Here is a tiny trained network, its code and every weight. The questions are about switching its units off for an input and a class, where a switched-off unit gives its printed mean instead of its output.

import numpy as np


def w(rows, s, z=0):
    codes = np.array(rows[::2]) - 128.0
    scale = np.full(codes.shape[1], s)
    scale[-1] = z or s
    return codes * scale


def f(y):
    return y / 2 * (1 + np.tanh(0.7978845608 * (y + 0.044715 * y**3)))


def log_softmax(a):
    a = a - a.max(-1, keepdims=True)
    return a - np.log(np.exp(a).sum(-1, keepdims=True))


def net(x, mask):
    res = np.array(x, float).reshape(1, 6) / 4 @ E
    y = f(res @ A[0][:, :-1].T + A[0][:, -1])
    res = res + np.where(mask, y, B[0][:, -1]) @ B[0][:, :-1]
    return log_softmax(res[-1] @ U[:, :-1].T + U[:, -1])


A, B = {}, {}
E = w([
[136,144,180,217,34,76],'x0',
[29,135,188,186,196,150],'x1',
[130,126,130,129,129,127],'x2',
[173,205,135,163,115,254],'x3',
[132,127,132,134,127,128],'x4',
[100,68,222,54,61,184],'x5',
],0.0063)
A[0] = w([
[91,43,126,107,139,22,33],'N0',
[99,64,203,68,68,162,114],'N1',
[176,236,125,168,100,244,199],'N2',
[151,161,196,234,3,70,240],'N3',
[35,130,175,181,195,152,131],'N4',
[36,136,183,179,199,149,119],'N5',
[93,44,128,104,139,20,64],'N6',
[216,117,69,75,66,102,71],'N7',
[145,187,47,197,184,74,111],'N8',
[159,103,79,43,181,170,254],'N9',
[122,101,78,12,241,204,221],'N10',
[104,69,209,59,75,162,168],'N11',
[34,136,183,186,201,149,147],'N12',
[146,185,45,196,185,73,92],'N13',
[94,42,125,108,139,25,51],'N14',
[35,133,182,187,197,148,115],'N15',
[156,156,200,234,11,64,221],'N16',
[88,51,125,103,136,21,60],'N17',
[101,61,207,66,73,161,74],'N18',
[32,135,183,183,196,148,118],'N19',
[157,194,51,201,194,67,160],'N20',
[237,132,76,74,59,106,248],'N21',
[129,134,63,174,170,49,148],'N22',
],0.0053,0.00094)
B[0] = w([
[183,73,230,129,175,255,186],'N0',
[39,198,107,63,89,156,194],'N1',
[180,25,217,188,224,253,238],'N2',
[25,71,58,173,209,108,255],'N3',
[205,51,59,119,49,97,176],'N4',
[207,55,63,117,47,96,176],'N5',
[158,71,198,138,173,227,190],'N6',
[196,35,70,137,66,110,190],'N7',
[35,200,136,28,60,220,189],'N8',
[92,77,61,176,148,83,190],'N9',
[17,90,33,208,220,45,227],'N10',
[44,173,100,74,95,147,202],'N11',
[185,53,66,120,54,107,183],'N12',
[44,209,149,5,43,229,188],'N13',
[169,69,214,143,174,232,185],'N14',
[206,55,64,110,39,110,178],'N15',
[21,76,46,178,211,103,250],'N16',
[164,76,208,140,174,239,187],'N17',
[36,200,112,49,79,165,190],'N18',
[196,63,70,113,50,105,178],'N19',
[44,168,123,46,74,200,203],'N20',
[156,39,63,145,98,125,227],'N21',
[97,142,156,78,109,210,176],'N22',
],0.005,0.0039)
U = w([
[62,195,141,46,62,174,102],'0',
[196,90,206,175,200,222,110],'1',
[60,110,74,187,207,48,107],'2',
[229,88,84,124,23,69,106],'3',
[137,148,132,129,135,108,187],'4',
[136,141,142,136,139,105,183],'5',
[208,224,209,139,147,46,54],'6',
[237,254,245,132,148,5,1],'7',
],0.0083,0.0081)

Each question gives the input, the list of numbers given to net, and the class t.
The units are the neurons (one row each of A and B). Each row of codes is followed by its name. A weight is (code - 128) times the scale printed after its matrix; where a second scale follows, it is the last column's (A, B and U).
mask holds one flag per neuron, in row order. A switched-off neuron (its flag False) gives its mean, the last column of its row in B, instead of its output. The means were averaged over made-up inputs and are rounded, as every weight is.
A unit's drop is (log p(t) with every unit on - log p(t) with that unit switched off) / (log p(t) with every unit on - log p(t) with every unit switched off).
The circuit of an input: a set's keep is (log p(t) with only the set's units on - log p(t) with every unit switched off) / (log p(t) with every unit on - log p(t) with every unit switched off). Starting from the 12 units with the biggest drops (on a tie, the unit counted first), units are removed one at a time, each time the one whose removal leaves the highest keep (on an exact tie, the one counted first), for as long as the keep stays at least 0.8.
units of the circuit, in order: the units of the circuit, biggest drop first
top k neurons: the k neurons with the biggest drops, biggest first
drop when u is switched off: that unit's drop, to one decimal
input [-5,-6,4,-6,-2,-8], class 0: units of the circuit, in order -> [N13 N8]
input [-8,-7,-8,7,1,-3], class 2: units of the circuit, in order -> [N10]
input [-8,4,-3,-6,-4,-8], class 0: top 2 neurons -> [N13 N8]
input [-4,-6,-2,-6,-2,5], class 1: units of the circuit, in order -> [N0 N14]
input [8,3,7,-7,-3,-8], class 0: top 4 neurons -> [N13 N8 N20 N22]
input [-8,-8,4,4,5,5], class 2: top 2 neurons -> [N10 N9]
input [-8,-5,3,1,1,5], class 2: units of the circuit, in order -> [N10 N9]
input [-7,-2,6,5,-6,-3], class 2: top 2 neurons -> [N10 N9]
input [8,1,5,-5,8,3], class 2: top 3 neurons -> [N16 N3 N2]
input [7,3,6,6,-2,-3], class 2: top 2 neurons -> [N16 N3]
input [8,1,7,-5,8,2], class 2: top 3 neurons -> [N16 N3 N2]
input [1,4,-1,3,4,-5], class 0: drop when N20 is switched off -> 0.3
input [6,4,5,-6,2,-7], class 0: drop when N13 is switched off -> 0.3
input [-8,4,-6,3,3,4], class 2: drop when N10 is switched off -> 0.6
input [4,0,-5,-8,3,-7], class 1: drop when N0 is switched off -> 0.2
